Below are the code and all the weights of a small trained network. Each question names an input and a target symbol and asks about switching units off, where a switched-off unit gives its printed mean instead of its output.

import numpy as np


def w(rows, s, z=0):
    codes = np.array(rows[::2]) - 128.0
    scale = np.full(codes.shape[1], s)
    scale[-1] = z or s
    return codes * scale


def norm(h):
    return h / np.sqrt((h * h).mean(-1, keepdims=True) + 1e-5)


def f(y):
    return np.maximum(y, 0)


def softmax(a):
    e = np.exp(a - a.max(-1, keepdims=True))
    return e / e.sum(-1, keepdims=True)


def log_softmax(a):
    a = a - a.max(-1, keepdims=True)
    return a - np.log(np.exp(a).sum(-1, keepdims=True))


def net(x, mask):
    ids = ['ΓΔΞΠΣΦΨαβεζηθμτω'.index(c) for c in x.split()]
    T = len(ids)
    res = E[ids] + P[:T]
    u = 0
    for l in range(2):
        q, k, v = (norm(res) @ M[l].T for M in (Q, K, V))
        z = softmax(np.where(np.tri(T) > 0, q @ k.T / 4**0.5, -1e9)) @ v
        res = res + np.where(mask[u], z, O[l][:, -1]) @ O[l][:, :-1]
        u += 1
        y = f(norm(res) @ A[l][:, :-1].T + A[l][:, -1])
        res = res + np.where(mask[u : u + 4], y, B[l][:, -1]) @ B[l][:, :-1]
        u += 4
    return log_softmax(norm(res)[-1] @ U[:, :-1].T + U[:, -1])


Q, K, V, O, A, B = {}, {}, {}, {}, {}, {}
E = w([
[194,154,115,119],'Γ',
[155,12,220,191],'Δ',
[141,113,193,206],'Ξ',
[206,69,130,159],'Π',
[85,54,68,133],'Σ',
[128,188,76,130],'Φ',
[30,33,154,66],'Ψ',
[128,104,142,108],'α',
[183,98,117,215],'β',
[170,163,102,121],'ε',
[254,70,204,122],'ζ',
[57,129,144,157],'η',
[178,117,143,136],'θ',
[105,211,61,132],'μ',
[60,106,42,109],'τ',
[213,153,131,148],'ω',
],0.0059)
P = w([
[115,160,113,95],'0',
[109,253,78,187],'1',
[147,131,131,77],'2',
[119,152,120,223],'3',
[150,132,130,80],'4',
[79,115,145,240],'5',
[157,132,130,81],'6',
[89,191,64,201],'7',
[161,134,132,81],'8',
[114,156,105,205],'9',
[158,129,133,83],'10',
[113,129,119,223],'11',
[160,127,135,79],'12',
[93,170,79,196],'13',
],0.0058)
Q[0] = w([
[87,194,120,45],'L0H1',
[67,132,134,12],'L0H1',
[222,83,233,86],'L0H1',
[3,160,82,74],'L0H1',
],0.0041)
K[0] = w([
[154,255,96,204],'L0H1',
[75,193,131,216],'L0H1',
[159,59,183,194],'L0H1',
[112,227,26,185],'L0H1',
],0.0044)
V[0] = w([
[140,253,24,120],'L0H1',
[149,93,83,167],'L0H1',
[109,141,68,167],'L0H1',
[135,95,139,67],'L0H1',
],0.0047)
O[0] = w([
[198,61,190,135,107],'L0H1',
[17,63,37,179,255],'L0H1',
[228,91,147,254,134],'L0H1',
[86,210,73,198,133],'L0H1',
],0.0033,0.00083)
A[0] = w([
[47,175,91,172,162],'L0N1',
[84,130,255,183,195],'L0N2',
[177,157,167,171,252],'L0N3',
[180,94,75,104,60],'L0N4',
],0.0062,0.0016)
B[0] = w([
[88,49,161,215,239],'L0N1',
[192,223,20,94,228],'L0N2',
[3,165,86,126,255],'L0N3',
[188,133,83,154,210],'L0N4',
],0.0052,0.003)
Q[1] = w([
[140,142,60,83],'L1H1',
[168,254,143,195],'L1H1',
[171,125,164,37],'L1H1',
[150,190,125,80],'L1H1',
],0.0073)
K[1] = w([
[211,21,69,161],'L1H1',
[3,122,212,199],'L1H1',
[211,153,86,224],'L1H1',
[166,158,115,204],'L1H1',
],0.0051)
V[1] = w([
[36,194,187,209],'L1H1',
[159,124,149,67],'L1H1',
[165,11,170,2],'L1H1',
[64,29,194,6],'L1H1',
],0.0034)
O[1] = w([
[62,36,120,138,96],'L1H1',
[83,254,104,161,78],'L1H1',
[130,208,149,164,30],'L1H1',
[113,206,186,27,5],'L1H1',
],0.0037,0.0024)
A[1] = w([
[172,250,5,202,82],'L1N1',
[253,22,154,56,99],'L1N2',
[181,73,191,125,96],'L1N3',
[191,193,146,67,255],'L1N4',
],0.0036,0.00091)
B[1] = w([
[105,91,196,98,255],'L1N1',
[90,185,124,78,204],'L1N2',
[146,248,201,253,141],'L1N3',
[84,99,235,197,147],'L1N4',
],0.0048,0.0036)
U = w([
[127,125,124,178,48],'Γ',
[157,144,174,155,152],'Δ',
[120,86,142,184,92],'Ξ',
[86,69,128,227,148],'Π',
[117,117,118,165,31],'Σ',
[149,172,164,136,193],'Φ',
[74,185,170,198,181],'Ψ',
[105,231,19,114,130],'α',
[136,129,135,163,28],'β',
[138,96,120,173,57],'ε',
[142,137,146,167,60],'ζ',
[136,107,169,163,72],'η',
[148,126,179,165,108],'θ',
[254,82,56,154,218],'μ',
[135,128,144,173,61],'τ',
[89,56,165,39,252],'ω',
],0.0087,0.0032)

Each question gives the input, a string of symbols that net reads in full, and the target symbol t.
The units are the heads (4 rows each of Q, K, V and O) and the neurons (one row each of A and B). Each row of codes is followed by its name. A weight is (code - 128) times the scale printed after its matrix; where a second scale follows, it is the last column's (O, A, B and U).
mask holds one flag per unit, layer by layer, with each layer's heads first. A switched-off unit (its flag False) gives its mean, the last column of its rows in O or B, instead of its output. The means were averaged over made-up inputs and are rounded, as every weight is.
A unit's drop is (log p(t) with every unit on - log p(t) with that unit switched off) / (log p(t) with every unit on - log p(t) with every unit switched off).
The circuit of an input: a set's keep is (log p(t) with only the set's units on - log p(t) with every unit switched off) / (log p(t) with every unit on - log p(t) with every unit switched off). Starting from all 10 units, units are removed one at a time, each time the one whose removal leaves the highest keep (on an exact tie, the one counted first), for as long as the keep stays at least 0.8.
units of the circuit, in order: the units of the circuit, biggest drop first
most important unit: the unit with the biggest drop
k most important neurons: the k neurons with the biggest drops, biggest first
k most important neurons of layer l: the k neurons of layer l with the biggest drops, biggest first
drop when u is switched off: that unit's drop, to one decimal
input Ψ Π Ψ Σ ε, target ω: most important unit : L0N2
input Π Ψ μ α Π Ψ ω μ Ξ Ψ ω, target ω: 2 most important neurons : L0N3, L0N1
input Σ Ψ ε, target ω: units of the circuit, in order : L1N4, L0N2
input τ Π Γ Ψ Π Γ η, target μ: units of the circuit, in order : L0N2, L0H1, L0N3
input μ α Γ τ Ξ Ξ θ Π ε Π ε ε Δ, target μ: 2 most important neurons of layer 0 : L0N2, L0N1
input Π β Π τ Σ, target μ: 3 most important neurons : L0N3, L0N1, L0N4
input Ξ Ψ Π μ Π Γ Π Ψ μ, target ω: units of the circuit, in order : L1N1, L0H1, L0N2
input Ψ ω Γ α η Σ η Π Π Ψ Π Π Σ, target μ: 2 most important neurons : L0N3, L0N4
input Π Π Ψ Δ Δ, target μ: 2 most important neurons : L0N2, L0N3
input Γ Σ Δ Π η, target μ: 2 most important neurons : L0N2, L0N3
input Π Π Ψ Ψ Π ε Ψ Π Ψ Ψ ω, target ω: 2 most important neurons of layer 1 : L1N1, L1N4
input Π Σ α Ξ Π Π Ξ, target α: 2 most important neurons : L0N2, L0N3
input Π Ψ Ψ Ψ μ, target ω: 3 most important neurons of layer 0 : L0N2, L0N1, L0N3
input Ξ Ψ Π τ Π ω Φ, target μ: most important unit : L1H1
input Π ε Π Π Π α Π Γ μ Ψ ω Π τ, target μ: drop when L0H1 is switched off : 0.4
input Π β Π τ η Π Ψ Γ Ψ Π Π Π Φ, target μ: drop when L0N4 is switched off : 0.2
input η μ Δ Ξ Π Ψ α Ψ Γ, target ω: drop when L1N4 is switched off : 0.3
